Each row has a name. Each piece below is followed by the name of the row it came from, unless a question asks for something else. Each question is about the rows just above it.

Columns, left to right: G W S Q
[ 86  86 125 134]  gose
[ 86  86 125 128]  rom
[ 86  86 125 140]  Duv
asked: [ 86  86 125 140]  Duv
The row with [ 86  86 125 128] is  rom
rom in full:  [ 86  86 125 128]

Columns, left to right: Z N H D M T B V
[144 132 149 143 109 134 145 122] : nuz
[140 134 125 135 105 127 140 117] : fako
[152 153 123 136 104 131 156 119] : fumer
[136 149 118 126 160 133 146 122] : tus
[141 131 149 142 114 134 143 125] : rom
[116 149 117 139 105 130 154 121] : gose
[144 132 149 117 109 136 145 122] : ref
[117 110 161 135 173 141 110 155] : Memop
[136 149 118 126 160 140 149 146] : mub
Which row holds [117 110 161 135 173 141 110 155]?  Memop
Which row holds [141 131 149 142 114 134 143 125]?  rom
The one value in Memop and ref:  [117]
[122 144 132 149 143 109 134 145] is which row reordered?  nuz
Which value is in both nuz and mub?  [149]

Columns, left to right: K U X Y C R E P
[ 96 144 142 120 118 108 136 151]  gose
[136 106  94 119 134 125 117 124]  fako
[120 103 127 153 119 133 117 111]  rom
[124 117 119 145 128 127  88 114]  Matum
[116 138 114 127 135 123 106 127]  bena
[127 119  88 113 117 128 145 124]  nuz
bena in full:  [116 138 114 127 135 123 106 127]
Which row holds these entries in another order? [ 88 119 117 113 124 128 127 145]  nuz
Which column holds [106 103 117] top down?  U

Columns, left to right: Bes folo tatis mogod Pevi gozu
[132 106 113 140 149 173] = bena
[163 171 120 142 142 128] = gose
[118 130 116  86 105 153] = rom
[140 150 132 106 113 173] = ref
[106 113 132 140 149 173] is which row reordered?  bena
bena in full:  [132 106 113 140 149 173]
Where do [118 130 116  86 105 153] appear?  rom
[132 163 118] is in which column, read top down?  Bes

Columns, left to right: fam Pez kupu tam Vel gumuz vuse fup Simob
[154 142 136 125 147 123 143 116 142] = fako
[170 141 136 158 126 130 114 124 128] = gose
[154 147 125 142 126 136 125 123 124] = tus
tus in full:  [154 147 125 142 126 136 125 123 124]
[124 123 125 136 126 142 125 147 154] is which row reordered?  tus
Shared by fako and gose:  [136]
The row with [154 147 125 142 126 136 125 123 124] is  tus

Columns, left to right: rital pafis lutu moli tuze tomep lak Netel kadan
[127 140 140 135 126 114 124 139 135]  Duv
[149 120 140 126 164 160 150 133 135]  gose
[154 121 148 126 126 162 152 138 137]  mub
The one value in gose and mub:  [126]
Which row holds these entries in another order? [135 139 124 114 126 135 140 140 127]  Duv
[135 137] is in which column, read top down?  kadan
[140 140] is in which column, read top down?  lutu

Columns, left to right: vomak Poz Sife lirib fel
[137 135 117 122 118] -> Duv
[135 139 128 124 114] -> gose
[122 118 137 135 116] -> ref
[149 152 100 112  95] -> nuz
[137 137 127 124 116] -> bena
[149 159 101 112  88] -> Memop
[149 158 105 112  90] -> tus
[118 137 135 117 122] is which row reordered?  Duv
gose in full:  [135 139 128 124 114]
Where do [137 135 117 122 118] appear?  Duv
asked: [149 152 100 112  95]  nuz
Which column holds this, read top down? [118 114 116]  fel

Columns, left to right: Zon lufol vap votiz dakiz lekef Vunul teti feso
[110 133  95 107 118 108  98 133 110] -> fako
[107 133  95 108 118 133 110  98 109] -> Matum
[ 93  99  99  95  95 106  92  94  93] -> bena
bena in full:  [ 93  99  99  95  95 106  92  94  93]
[ 95  98 107 108 109 110 118 133 133] is which row reordered?  Matum
Which row holds these entries in another order? [110  98 109 107 133  95 108 118 133]  Matum
Put [133 110 110 133 118 108  98 107  95] back in order: which row is it?  fako

Columns, left to right: zugeg tif Ruval bepeg ruten vuva
[153 144 139  91 128 123] : fumer
[116 139 137 146 116 133] : Memop
[119 125 140 167 124 127] : Matum
[139 133 140 141 118 148] : fako
[134 112 140 136 124 111] : ref
[127 129 114 128 126 119] : Duv
[123 113 126 137 127 130] : gose
[149 119 116 106 129 128] : bena
[126 114 127 127 129 119] : nuz
[137 103 129 108 132 131] : tus
[116 147 137 116 133 139] : mub
Put [ 91 123 144 128 139 153] back in order: which row is it?  fumer
Which value is in both Memop and bena?  [116]
Put [127 129 119 126 114 127] back in order: which row is it?  nuz
Which column holds this, read top down? [127 148 111 119 130]  vuva
[116 116 133 137 139 146] is which row reordered?  Memop

Columns, left to right: rok zir fonuk Ratar tamoz Dibo dop zibil tib rusa
[ 97 113 108 130 163 139 148 172 126  97] = bena
[112 106 126 146 146 129 117 107 110 127] = tus
[113  98 126 163 148 108  97 139 172 130] = ref
Which row holds these entries in another order? [ 97  98 108 113 126 130 139 148 163 172]  ref
The row with [112 106 126 146 146 129 117 107 110 127] is  tus
ref in full:  [113  98 126 163 148 108  97 139 172 130]
[113  98 126 163 148 108  97 139 172 130] is in which row?  ref
tus in full:  [112 106 126 146 146 129 117 107 110 127]

Columns, left to right: Moso Gaket gevas renav Gapa
[110  99 129 151 135] -> gose
[100 160 146 148  89] -> fako
[134 156 150 134  95] -> Matum
[107 160  92 165 161] -> Memop
[ 96 152 134 126 134] -> bena
[122  92 147 138 123] -> ref
[100 160 163 107 124] -> tus
The one value in bena and Matum:  [134]
[100 134 107  96 122] is in which column, read top down?  Moso

Columns, left to right: nunus bog Teni fipe Kov kuni
[140 114 152 150 141 116] = ref
[119 164 137 107 135 123] = Matum
[120 157 106 149 107 154] = fumer
[141 152 141 116 134 150] = rom
[149 107 157 154 120 105] = Memop
Memop in full:  [149 107 157 154 120 105]
Put [154 120 157 106 149 107] back in order: which row is it?  fumer
rom in full:  [141 152 141 116 134 150]
Put [152 150 141 116 140 114] back in order: which row is it?  ref
Where do [140 114 152 150 141 116] appear?  ref
Put [105 149 107 157 154 120] back in order: which row is it?  Memop

